Below is a small trained network, with its code and all its weights. Each question gives an input and a class and asks what happens when units are switched off, that is, made to give their printed mean instead of their output.

import numpy as np


def w(rows, s, z=0):
    codes = np.array(rows[::2]) - 128.0
    scale = np.full(codes.shape[1], s)
    scale[-1] = z or s
    return codes * scale


def norm(h):
    return h / np.sqrt((h * h).mean(-1, keepdims=True) + 1e-5)


def f(y):
    return y / 2 * (1 + np.tanh(0.7978845608 * (y + 0.044715 * y**3)))


def log_softmax(a):
    a = a - a.max(-1, keepdims=True)
    return a - np.log(np.exp(a).sum(-1, keepdims=True))


def net(x, mask):
    res = np.array(x, float).reshape(1, 3) / 4 @ E
    u = 0
    for l in range(2):
        y = f(norm(res) @ A[l][:, :-1].T + A[l][:, -1])
        res = res + np.where(mask[u : u + 7], y, B[l][:, -1]) @ B[l][:, :-1]
        u += 7
    return log_softmax(norm(res)[-1] @ U[:, :-1].T + U[:, -1])


A, B = {}, {}
E = w([
[174,2,88],'x0',
[20,100,4],'x1',
[59,122,59],'x2',
],0.0067)
A[0] = w([
[126,138,195,2],'L0N1',
[218,20,48,214],'L0N2',
[116,204,184,66],'L0N3',
[135,254,168,96],'L0N4',
[178,90,72,193],'L0N5',
[200,113,211,163],'L0N6',
[45,209,118,163],'L0N7',
],0.013,0.0083)
B[0] = w([
[174,143,52,123],'L0N1',
[38,213,200,244],'L0N2',
[243,134,131,163],'L0N3',
[246,116,159,201],'L0N4',
[11,235,171,183],'L0N5',
[204,126,218,202],'L0N6',
[206,21,48,213],'L0N7',
],0.011)
A[1] = w([
[60,144,78,123],'L1N1',
[97,73,124,2],'L1N2',
[158,176,109,75],'L1N3',
[5,176,109,123],'L1N4',
[37,160,227,237],'L1N5',
[210,224,133,241],'L1N6',
[56,157,95,147],'L1N7',
],0.014,0.0073)
B[1] = w([
[190,205,65,153],'L1N1',
[91,133,202,119],'L1N2',
[157,141,226,121],'L1N3',
[150,242,1,198],'L1N4',
[17,143,82,248],'L1N5',
[111,70,244,223],'L1N6',
[191,123,71,165],'L1N7',
],0.0097,0.013)
U = w([
[201,41,149,70],'0',
[97,174,228,52],'1',
[87,249,16,54],'2',
[255,89,250,91],'3',
[165,96,95,254],'4',
],0.0095,0.006)

Each question gives the input, the list of numbers given to net, and the class t.
The units are the neurons (one row each of A and B). Each row of codes is followed by its name. A weight is (code - 128) times the scale printed after its matrix; where a second scale follows, it is the last column's (A, B and U).
mask holds one flag per neuron, layer by layer. A switched-off neuron (its flag False) gives its mean, the last column of its row in B, instead of its output. The means were averaged over made-up inputs and are rounded, as every weight is.
A unit's drop is (log p(t) with every unit on - log p(t) with that unit switched off) / (log p(t) with every unit on - log p(t) with every unit switched off).
The circuit of an input: a set's keep is (log p(t) with only the set's units on - log p(t) with every unit switched off) / (log p(t) with every unit on - log p(t) with every unit switched off). Starting from the 12 units with the biggest drops (on a tie, the unit counted first), units are removed one at a time, each time the one whose removal leaves the highest keep (on an exact tie, the one counted first), for as long as the keep stays at least 0.8.
circuit, biggest first: the units of the circuit, biggest drop first
most important unit: the unit with the biggest drop
k most important neurons: the k neurons with the biggest drops, biggest first
k most important neurons of layer l: the k neurons of layer l with the biggest drops, biggest first
drop when u is switched off: that unit's drop, to one decimal
input [-2,4,-5], class 4: circuit, biggest first => [L0N7]
input [-8,-4,8], class 0: circuit, biggest first => [L0N7, L0N2]
input [-7,3,4], class 4: 2 most important neurons => [L0N7, L0N6]
input [4,-7,-4], class 1: 2 most important neurons => [L0N7, L0N4]
input [-6,-8,7], class 0: circuit, biggest first => [L0N2, L0N5]
input [-8,7,7], class 4: circuit, biggest first => [L0N7, L0N2]
input [4,-8,-3], class 1: 2 most important neurons of layer 0 => [L0N7, L0N4]
input [-4,1,7], class 0: circuit, biggest first => [L0N7, L1N4]
input [-7,0,6], class 3: 3 most important neurons => [L1N5, L0N4, L1N4]
input [-6,7,4], class 4: 3 most important neurons => [L0N7, L0N2, L0N5]
input [-8,7,4], class 4: 3 most important neurons => [L0N7, L0N2, L0N5]
input [-7,-4,8], class 0: drop when L0N7 is switched off => 0.2
input [-2,-2,4], class 0: drop when L0N2 is switched off => 0.1
input [-1,-1,6], class 0: drop when L1N4 is switched off => 0.2
input [-8,3,2], class 3: most important unit => L1N5
